Below is a small trained network, with its code and all its weights. Each question gives an input and a target symbol and asks what happens when units are switched off, that is, made to give their printed mean instead of their output.

import numpy as np


def w(rows, s, z=0):
    codes = np.array(rows[::2]) - 128.0
    scale = np.full(codes.shape[1], s)
    scale[-1] = z or s
    return codes * scale


def f(y):
    return np.maximum(y, 0)


def softmax(a):
    e = np.exp(a - a.max(-1, keepdims=True))
    return e / e.sum(-1, keepdims=True)


def log_softmax(a):
    a = a - a.max(-1, keepdims=True)
    return a - np.log(np.exp(a).sum(-1, keepdims=True))


def net(x, mask):
    ids = ['ΔΘΠΨαβζλσ'.index(c) for c in x.split()]
    T = len(ids)
    res = E[ids] + P[:T]
    u = 0
    for l in range(2):
        r = res
        for j in range(2):
            rows = slice(3 * j, 3 * j + 3)
            q, k, v = (r @ M[l][rows].T for M in (Q, K, V))
            z = softmax(np.where(np.tri(T) > 0, q @ k.T / 3**0.5, -1e9)) @ v
            o = O[l][rows]
            res = res + np.where(mask[u + j], z, o[:, -1]) @ o[:, :-1]
        u += 2
        y = f(res @ A[l][:, :-1].T + A[l][:, -1])
        res = res + np.where(mask[u : u + 4], y, B[l][:, -1]) @ B[l][:, :-1]
        u += 4
    return log_softmax(res[-1] @ U[:, :-1].T + U[:, -1])


Q, K, V, O, A, B = {}, {}, {}, {}, {}, {}
E = w([
[150,144,164,133],'Δ',
[186,176,120,104],'Θ',
[99,192,80,106],'Π',
[160,150,128,183],'Ψ',
[121,87,5,95],'α',
[155,168,64,172],'β',
[108,105,137,207],'ζ',
[149,62,109,74],'λ',
[126,27,158,121],'σ',
],0.023)
P = w([
[57,120,189,108],'0',
[72,146,177,94],'1',
[73,2,16,135],'2',
[140,89,196,124],'3',
[149,41,39,149],'4',
[114,97,209,111],'5',
],0.0068)
Q[0] = w([
[21,112,65,161],'L0H1',
[103,140,102,167],'L0H1',
[73,190,178,113],'L0H1',
[6,138,93,126],'L0H2',
[96,196,107,154],'L0H2',
[187,5,79,92],'L0H2',
],0.012)
K[0] = w([
[43,155,107,121],'L0H1',
[133,142,143,158],'L0H1',
[159,148,200,57],'L0H1',
[79,134,150,169],'L0H2',
[111,152,116,185],'L0H2',
[222,26,119,3],'L0H2',
],0.015)
V[0] = w([
[75,128,102,181],'L0H1',
[136,162,143,166],'L0H1',
[2,185,108,118],'L0H1',
[95,94,154,117],'L0H2',
[47,177,128,116],'L0H2',
[143,125,112,86],'L0H2',
],0.0076)
O[0] = w([
[126,88,66,84,196],'L0H1',
[157,110,132,101,132],'L0H1',
[168,76,94,130,254],'L0H1',
[168,92,111,86,149],'L0H2',
[116,182,229,189,152],'L0H2',
[3,78,43,184,106],'L0H2',
],0.0066,0.0047)
A[0] = w([
[240,57,90,133,3],'L0N1',
[187,36,220,228,177],'L0N2',
[108,173,127,107,171],'L0N3',
[214,168,142,254,57],'L0N4',
],0.0088,0.0058)
B[0] = w([
[3,88,157,189,172],'L0N1',
[46,234,85,90,254],'L0N2',
[242,133,169,69,177],'L0N3',
[168,22,164,214,175],'L0N4',
],0.0078,0.007)
Q[1] = w([
[164,20,79,90],'L1H1',
[119,74,146,125],'L1H1',
[99,84,93,77],'L1H1',
[180,2,124,80],'L1H2',
[220,128,211,129],'L1H2',
[112,34,225,106],'L1H2',
],0.013)
K[1] = w([
[79,101,178,129],'L1H1',
[122,133,177,64],'L1H1',
[133,64,152,126],'L1H1',
[173,86,64,58],'L1H2',
[224,166,108,121],'L1H2',
[151,233,79,9],'L1H2',
],0.014)
V[1] = w([
[152,115,42,96],'L1H1',
[20,27,157,254],'L1H1',
[97,250,52,165],'L1H1',
[121,87,222,100],'L1H2',
[21,131,133,53],'L1H2',
[219,51,90,44],'L1H2',
],0.0093)
O[1] = w([
[136,200,93,126,167],'L1H1',
[78,99,133,167,202],'L1H1',
[179,43,55,21,212],'L1H1',
[167,174,159,84,71],'L1H2',
[5,139,158,24,231],'L1H2',
[105,223,89,177,3],'L1H2',
],0.012,0.0064)
A[1] = w([
[6,61,182,212,3],'L1N1',
[201,190,43,255,8],'L1N2',
[134,232,160,180,167],'L1N3',
[85,8,32,186,40],'L1N4',
],0.0065,0.005)
B[1] = w([
[254,163,90,17,248],'L1N1',
[63,198,46,115,155],'L1N2',
[248,155,153,211,147],'L1N3',
[80,141,227,235,244],'L1N4',
],0.0068,0.013)
U = w([
[166,130,252,99,167],'Δ',
[195,166,148,122,111],'Θ',
[158,95,11,51,101],'Π',
[196,63,178,173,183],'Ψ',
[55,98,56,128,82],'α',
[128,95,59,171,153],'β',
[70,1,165,128,96],'ζ',
[103,186,199,159,255],'λ',
[47,140,170,94,90],'σ',
],0.0091,0.0088)

Each question gives the input, a string of symbols that net reads in full, and the target symbol t.
The units are the heads (3 rows each of Q, K, V and O) and the neurons (one row each of A and B). Each row of codes is followed by its name. A weight is (code - 128) times the scale printed after its matrix; where a second scale follows, it is the last column's (O, A, B and U).
mask holds one flag per unit, layer by layer, with each layer's heads first. A switched-off unit (its flag False) gives its mean, the last column of its rows in O or B, instead of its output. The means were averaged over made-up inputs and are rounded, as every weight is.
A unit's drop is (log p(t) with every unit on - log p(t) with that unit switched off) / (log p(t) with every unit on - log p(t) with every unit switched off).
The circuit of an input: a set's keep is (log p(t) with only the set's units on - log p(t) with every unit switched off) / (log p(t) with every unit on - log p(t) with every unit switched off). Starting from all 12 units, units are removed one at a time, each time the one whose removal leaves the highest keep (on an exact tie, the one counted first), for as long as the keep stays at least 0.8.
circuit, biggest first: the units of the circuit, biggest drop first
unit that matters most: the unit with the biggest drop
top k neurons: the k neurons with the biggest drops, biggest first
k most important neurons of layer l: the k neurons of layer l with the biggest drops, biggest first
heads that matter: for each layer, one digit per head in row order, 1 if its drop is at least 0.15 and else 0, layers parted by /
input Π Δ Δ Π, target Δ: circuit, biggest first -> (L0H2 L1H2)
input Ψ Δ Π Δ Δ, target Π: heads that matter -> 10 / 10
input Π ζ Π λ Π, target λ: top 3 neurons -> (L0N1 L0N2 L1N3)
input ζ σ ζ Π σ, target σ: 2 most important neurons of layer 0 -> (L0N2 L0N1)
input Δ Π Δ, target Π: 2 most important neurons of layer 0 -> (L0N4 L0N1)
input Π Π σ ζ ζ, target σ: circuit, biggest first -> (L0N2 L0N1 L1H2)
input β Π ζ Π ζ α, target α: heads that matter -> 00 / 01
input Π ζ σ Ψ λ, target σ: circuit, biggest first -> (L0N1 L1H2 L0H2 L1H1)
input Π Π σ Π, target σ: top 3 neurons -> (L0N2 L0N1 L1N1)
input β ζ Π β Θ, target β: top 4 neurons -> (L0N2 L1N2 L1N1 L0N4)
input Θ Θ β, target β: circuit, biggest first -> (L1H2)
input α Π β Ψ Ψ β, target Ψ: top 2 neurons -> (L0N2 L1N4)
input Π Π λ Δ Δ, target λ: top 2 neurons -> (L0N2 L0N1)
input β Π Ψ Π, target Ψ: most important neuron of layer 0 -> (L0N2)
input Π λ ζ, target λ: top 2 neurons -> (L1N4 L1N1)
input ζ Π σ ζ, target Π: top 2 neurons -> (L0N4 L1N4)
input λ β ζ, target λ: 2 most important neurons of layer 1 -> (L1N4 L1N1)
input ζ α Π, target ζ: circuit, biggest first -> (L1H2 L0N2)
input Δ ζ Π Π Δ ζ, target Π: circuit, biggest first -> (L1H1 L1N4 L0N2)
input Δ α Π Π σ Θ, target Θ: top 3 neurons -> (L0N2 L0N3 L0N1)
input Π Π β Π, target β: unit that matters most -> L1H2
input λ Θ Π, target λ: circuit, biggest first -> (L0N2 L1H1)
input Π β Δ σ Δ, target σ: circuit, biggest first -> (L0N3 L0N1 L1H2 L0N2)
input Π Π ζ Π ζ β, target β: circuit, biggest first -> (L0N4 L1H2 L1N2)
input ζ ζ Δ, target ζ: 3 most important neurons of layer 0 -> (L0N2 L0N3 L0N4)
